The same points measured another way (B), then each row and its match in B:
B:
1: [  9   0   0  -9   0  -3  -1  -8   5   0   6  -2  -8   9  13  -2   0   0
  -2   1  -5  -5   2  -6   5  -6   0  -5  -3   4   3   7   1  11  -8  -7
  -3  35  -2   7   3   4   0 -13   2  -7  -3  -9   1 -20   2   0   6  -9
   2   0   0   7  14   5   9]
2: [ 16   6   2 -10  -3   7   8  -4   6  -2  -1   0  -6   4  15  -1  -1  -4
  -2   6  -7   2  10  -9   9 -13   3 -15  -8   5  -6   5  -1   5 -15 -11
 -10  29   2   5   3   3   4 -12  -3  -8   0  -7  -1  -7   1  -5  10 -12
  -1   5   3   5  18  10   7]
3: [  9   3  -1  -6   0  -2  23 -11   2   2   6  -2  -5   3   7   2   4   5
   6  -5  -8  -8  -2  -4   2   2  -2  -8 -10   2  -2  -2  -6  14  -8 -11
   5  23   4   2  -2  12   0 -12   9  -6  -5  -3   3 -14   5  -3   3  -8
   5   3   0   6   9   4  -3]
4: [ -2  -5   4  -9   3 -11  -6 -13   3  -3   5   4   7  18  11  -9   1  13
  -8  -4  -3 -16  -5  10  -1  10   0   9   4   4  13   5   8   5   2  -2
   1  24  -7   0   3  11   1  -5   6  -5  -1  -5  11 -12   4  10   1  -5
   3  -3  -3  12   6   1   8]
5: [  7   3   2 -12   1  -4  19 -11   6  -2  10   4  -3   6  12  -1   0   2
   4  -8  -8  -5  -3  -4   0   4  -1   1  -4   7   1  -1  -3  14  -5  -8
   2  18   4   6   1  11  -2 -12  16  -9  -2 -10   4 -10   2   0   2  -5
   6   2   0   4  16   1  -1]
6: [  8   0  -2  -7   0  -5   5  -7   2   0   7  -3  -4   6   9  -3   2  -1
  -1   0  -1 -13   1  -7   2  -1   0   3  -7   0   3   6  -1   8  -7  -8
   0  28  -4   4   1   6   3  -8   2  -3  -3  -5   2 -15   5   1   5  -5
   2   0  -1   7   6   5   5]
7: [  4  -5  -2  -6  -1  -7  -7  -7   4   5   8  -3  -8   8   9  -3  -1  -5
  -3   2   3  -6  -2  -4  -3  -1   1   4  -3  -4   6  10   4   7  -3  -4
   2  37  -8   9   0   1  -1  -9   1  -2  -5 -10   4 -24   6   6   0   0
   2  -2  -6   5   2   4   9]
8: [ 12   6   3 -12  -1   2  10  -6   5  -3   6  -1  -6   7  14  -1  -1  -4
   0   0  -7  -2   6 -10   6 -10   0  -3  -5   7  -2   4  -1  12 -11 -10
  -3  26  -2   7   2   7   1 -10   5  -8  -1  -9  -3  -9   0  -2   7  -7
   1   4   3   3  19   6   4]
9: [ 14   5  -3  -8  -3   3  11  -3   3  -4   3  -1  -6   4  10  -1   2  -5
  -2   6  -5  -7   8  -6   7  -8   3  -5 -12   3  -5   4  -2   4 -11 -13
  -7  22  -1   5   0   4   5  -7  -2  -4   0  -4   3  -2   1  -3   9  -8
  -2   5   1   7  11   9   7]
10: [ -3  -7   4 -11   4 -16  -1 -12   3  -5  11   3   9  17  12  -7   2  10
  -8  -7  -1 -20  -6   3  -1  12  -2  21   2   5  13   2   4   5   5  -1
   4  17  -9   2   5  13   2  -1   8  -3  -1  -5   8 -16   5  11   2  -3
   4  -3  -1  10   7  -3   6]
11: [  7  -3  -4 -10   0  -6  -1  -5   1   4   8  -2  -5   8   8  -3   1  -2
  -2   1   0  -6   3  -3   0  -4   0   0  -6   0   5   8   2   9  -6  -7
   0  36  -6   6   0   3   0 -11   1  -5  -4 -10   1 -26   5   3   2  -2
   2  -2  -4   5   6   5   6]
12: [ 12   5   2 -16  -4   3  15  -8   5   2   5   4  -3  11  15  -1  -2   0
   2  -3 -11  11   9   2   3  -4  -2  -9  -2   7  -2   5   0  14 -10 -10
   1  32  -5   7   1   7  -2 -13   8 -10   0 -14  -1 -15  -1   1   2  -5
   1   4  -2   0  17   5   0]
13: [  4  -2  -1 -12  -1  -5   4  -5   4   2   7   1  -5   7   8  -2  -4  -3
  -1  -5  -3  -4   1  -2  -4   5  -3   8  -3   0   3   5   0   9  -4  -5
   4  24  -6  10   2   3  -3  -8   9  -6  -3 -13   2 -15   2   3  -1   1
   2  -2  -3  -1   8   2   1]
14: [  9   4   3 -18   1   0  19  -7   5  -3  10   3  -1   9  14   1  -1  -2
   3  -4  -9   3   5  -4   2  -4  -3   0  -2   9   0   0  -2  14  -8  -6
   1  17  -3   8   1   6  -3 -10  12 -12   1 -13   0 -10   0   0   1  -3
   3   3   1   0  18   1  -4]
15: [  1  -4   2  -7   3  -8  -6 -13   3   1   7   2   2  13  12  -6   2   8
  -6  -4  -1 -12  -3   8   0  11  -1   7   1   1  12   8   5   6  -1  -3
   0  28  -8   1   3   9   3  -6   3  -2  -4  -8   8 -15   6   8   0  -1
   4  -1  -5   8   4   3   7]
16: [  8   2  -2  -3   0  -3  27 -12   2   1   7  -3  -5   2   8   3   5   6
   9  -7  -7  -8  -2  -3   0   5  -1  -6 -12   0  -2  -3  -6  12  -7 -11
   6  17   4   1  -4  11   1 -11   9  -3  -5   0   2 -12   7  -1   3  -9
   5   2   0   8   6   4  -3]
17: [ -4  -5   4 -10   4 -14  -3 -13   4  -5   8   5   8  12  11 -10   3  11
  -7  -6  -2 -24  -7   7  -2  15  -1  17   2   5  13   1   5   4   5   0
   4  19  -7   0   4  15   1  -3  10  -3  -2  -4  11 -12   4  11   2  -3
   4  -1  -2  13   6  -3   5]
18: [  4  -1  -3 -13  -4 -11   9 -11   6  -1   5  14   8   2   7 -11   4  -1
  -6   4  -7 -15   1   2   2   5   9  -6   1  11   3   1   3  -3   0  -2
  -4  18   6   0   0  17  -5  -8  14  -9  -1  -4  14  -1   4   3   5  -1
   1   4   2  10   9  -2   1]
19: [  8   2  -1  -3   0  -4  23 -11   1   3   4   0  -5   4   7   2   4   6
   6  -3  -7  -8  -3  -3   2   2   0  -9 -10   1  -2  -2  -5  10  -7 -11
   5  23   6   0  -3  12  -1 -11   8  -5  -5   0   1 -15   7  -1   4  -9
   4   3   1   9   7   4  -2]
20: [  2  -4   0  -7   2 -10   1  -9   3   0   7   1   1  11   9  -5   2   2
  -5  -4   0 -12  -2   1  -4   9  -1  10  -3   0  10   7   3   7  -1  -4
   1  27  -7   4   4   6   2  -6   6  -3  -4  -9   6 -20   6   8   0  -2
   3  -3  -4   7   4   2   6]

[  3   9  10  -3  -1  -8  -3  -2  -4  -4   0  -8  -2  -9   4  -1   6  -4
  -7  -4   7   5  -6  -1  -4   1   3   4  -7   1   1  -6  -1   3  -5   1
  -8   2  -4   4   1  -2  -3  -3   9  -6 -13   7  -7  -1   3   8  14   5
  -4  -2 -12 -33  -2  -1  21  21   5  -5   0   4   1  -4   0  -4 -10  -7
   3   3]	5
[  2  14   1   2   0   1   3  -5  -2   0  -2   2  -3 -12   0   7  -2   1
   2   0   5  -2  -9   5  -1  -1  -7  -4  -7   3   3   2  -2  -4  -7  -3
  -9   0   6   9  -3   1  -6   0  15   3  -6  20   1  -5   1  -6  -3  -8
   3  19 -14 -14   8  -7  17  -4   1  -2  -9  -3 -11  -4   2  -3   6  -1
  -3  -5]	15
[  4  10  13  -2   1  -4   0  -1  -3   3  -4  -3  -6  -2   3  -1   1   0
 -17  -4   6   4  -7  -1  -4   1  -2   1   0   1   5  -3  -1  -2  -5   0
  -8   0  -5  11  -1  -1   0  -4  19  -8  -7  15   2   1   1   3   8 -13
   0   6 -14 -25   6   2   1   0   3  -4  -3   3   4  -3   2  -4   1  -6
   3  -2]	13
[  4  13  14  -3   0  -7  -5  -1  -6  -8  -3  -6  -4  -7   8   0   6  -7
 -13   0  10   6  -7  -2  -5   1   2   3  -6   1   3  -8  -1   3  -6  -3
  -8   0  -6   8  -2   0  -3  -4  16  -7 -16   6 -11  -3   2  16  10   3
  -4  -2 -14 -30  -2   1   1  22   5  -5   0   5  10  -5   2   0 -11  -6
   6   5]	14
[  2   7  31  -3   0  -7  -1  -6  -7   1   6  -5   2 -19   0   0   6   2
   3   2   4   2  -4   1  -3  -4   8  11  -8   2  -2  -3   1   4  -3   6
 -10   3   2   0   4  -3  -7  -2  -4  -3 -11   1   1   1   3   1  16  12
  -3  -1   1 -14  -6  -1  18  22  10  -5  -2   2 -14  -2  -3  -4   1  -7
  -3   5]	16
[  1  13 -23   3  -2   2   1  -2   4   2  -3   0  -4 -17   2  15   4   0
  12   4   5  -1  -4   5  -2   0 -10 -10  -9   3  -1  -2  -3  -7  -9  -2
  -9   0   2   9  -3   0  -6   2  13   3  -8  23  -3  -6   4  -9  -1   3
   0  11 -15 -13   9  -5  20  13   0  -3  -7   2 -19  -4   3  -9  -1  -3
  -6  -7]	17
[  3   7  29  -5   0  -7  -1  -7  -8  -1   6  -6   1 -17   1  -1   4  -1
   1   0   7   3  -6   1  -3   0   8  10  -8   2  -2  -4   1   5  -2   5
 -13   3   4   1   3  -2  -6  -1  -2  -4 -10  -1  -2   0   2   6  17   7
  -3   1  -1 -22  -4  -4  19  18   9  -4  -2   0  -8  -2  -2  -3  -3  -4
  -6   5]	3
[  2  12  20   0   0   0  -1  -5   1  -2   2  -8   1 -14  -1   1  -1   4
  -7  -3   3   1  -5   0  -1   1   3   5  -3   2  -3   1   1   2  -4   3
  -9   1   5   2   1  -1  -3  -1   8  -6 -10  10  -4   2   0   1  12  -8
   2  13 -10 -17   5  -4  10  -2   4  -1  -4  -1  -3  -1   1  -5  -1  -2
  -4   1]	6
[  3   8  29  -4   0  -7  -1  -8  -9   0   8  -7   4 -21   0  -1   3   1
   4   0   5   3  -5   2  -1   0  10  11  -9   3  -2  -1   2   7  -1   8
 -13   3   5   1   4  -2  -7  -1  -7  -2 -11  -1   3   1   2   4  12   9
  -3   4  -3 -15  -5  -3  19  15   9  -2  -3  -2  -9  -1  -3  -2  -1  -4
  -8   6]	19
[  6  13 -16  -6  -5  -6   7  -2  -5 -22  -1  -9   1 -10  -4   0  -6  -2
  16  -7   5  14  -7   3  -6   1   3  -1 -10  -1  -2   1   1   0   3   7
 -17  -3  10   3   4  -3  -6   5   8   6 -13   3  -8  -1  -1  -7  -7  -7
   2   6 -17  -9  10  -2  26  12   1  -3  -3  -9   2   4   2 -11 -17  -6
 -26   6]	18
[  2  12   6   0   0   1   1  -2   3   4  -2  -1  -5 -12   0   5   0   2
  -4  -1   3   0  -6   2  -2   0  -5   1  -2   2   2   1  -1  -5  -6   0
  -6   0   2   7  -2   0  -2  -1  18  -3  -7  21   3  -2   1  -6  -2 -12
   2  14 -13 -18   9  -3  10   0   1  -2  -6  -1  -9  -4   2  -7   4  -3
  -3  -7]	20
[  3   9  29   2  -2  -1  -2  -4   4 -15   5 -17   6  -7   0   2  -3   3
 -10  -5   1   4  -2  -2   1   2   5   7  -3   3  -9   2   1   5  -3   2
  -9   0   9  -2  -2   0  -4  -1   7  -4 -16  -7 -16   2  -2   7  17   1
   5  12 -17 -12   5  -8  11   2   5   3  -5  -4   5   1   1  -5  -8  -4
  -7   8]	9
[  0  16 -13   3  -2   3   1  -4   1   1  -2   3  -4 -12   0  13   2   0
  15   4   6  -3  -5   6  -1   0  -8  -9 -11   3   1   2  -3  -5  -8  -3
  -9   0   4   9  -3   1  -8   1  13   6 -10  20  -2  -7   2  -2  -6   2
   1  17 -15 -19   8  -7  17   4   1  -2 -11  -1 -16  -5   3  -6   4  -2
  -7  -7]	4
[  3  16  15  -1   1   1   4  -3   0   3  -2  -5  -3 -11  -1  -4  -5   6
 -15  -8   3   1  -9   1  -2  -1   1   5   1   1   3   1   0  -3  -5   3
  -7   0   4   7   0  -1  -1  -2  18  -7  -5  14   5   2  -2  -6   2 -20
   6  22 -15 -21   9  -2   4 -15  12  -1  -6  -6   0  -1   2  -3  10  -3
  -2  -2]	7
[  3  15  22   2  -1  -3  -4  -3  -1 -11   1 -14   1 -12   4  -1   0  -3
 -17  -3   5   6  -4  -2  -3   2   4   4  -5   2  -3  -3   0   5  -5  -1
  -9   0   3   3  -3   1  -3  -2   7  -6 -16  -2 -16  -1   0  15  16   3
   0   7 -19 -31   1  -4   9   8   5  -2  -4  -1   9  -1   1  -2 -10  -5
   0   7]	8
[  0  15 -17   3   0   2   2  -3   7   5  -3  -2  -5 -21   1  18   5   0
   8   4   5  -2  -5   5  -2   0 -10  -8  -7   2   0   1  -3  -6 -10  -3
  -6   0   1  10  -4   1  -5   1  17   4  -9  26  -1  -6   4  -7   1   3
  -1   9 -16 -15   9  -6  12  12  -1  -3  -7   4 -15  -5   3  -7  -1  -2
   0  -9]	10
[  4  14  27  -1   0   1   2  -4  -1  -1   1  -6  -1 -13  -1  -5  -4   4
  -9  -7   4   1  -8   1  -1   1   2   7  -2   2   4   1   1   0  -2   3
 -10   0   5   5   0   0  -2  -3  15  -5  -6  14   2   2  -2  -4   4 -16
   4  24 -14 -23   6  -4   0  -9   3   0  -4  -5   0  -1   1  -3   6  -3
  -5   1]	11
[  2  18  35   3  -1   1  -3  -1   1 -20   5 -14   7  -6   1  -1  -3   1
 -12  -3   3   4  -2  -3   0   3   9   7  -6   4  -7   0   1   6  -5   0
  -7   0   8  -1  -2   1  -3   0   3  -6 -18 -10 -17   0  -2  15  16   3
   3  12 -18 -27   3 -10  13   0   7   1  -6  -5  19   0   1  -2  -9  -4
  -7  12]	2
[  3  15  31  -1   0  -5  -3  -2  -9 -12  -2  -5  -2  -3   6  -4   2  -5
 -14   0   9   5  -9   1  -3   2   3   2  -9   2   3  -6  -1   3  -3  -2
 -13   0  -2   7  -2   2  -3  -3  13  -4  -8   7 -11  -5   1  16   5   0
  -1   8 -20 -30  -1  -2   7  12   6  -4  -6  -1  11  -5   2   3  -7  -4
  -1   6]	12
[  2  18  26   3  -1   1   0  -4   2  -7   3 -10   2  -9   0   1  -3   2
  -9  -4   3   2  -6   0  -1   1   2   4  -4   3  -4   1   0   1  -5   0
  -6   0   7   3  -2   1  -3  -1   9  -4  -6   5  -8   1  -1   4  11  -6
   4  16 -18 -40   6  -7  13  -4   6   0  -7  -4   5  -2   2  -3  -2  -4
  -6   5]	1
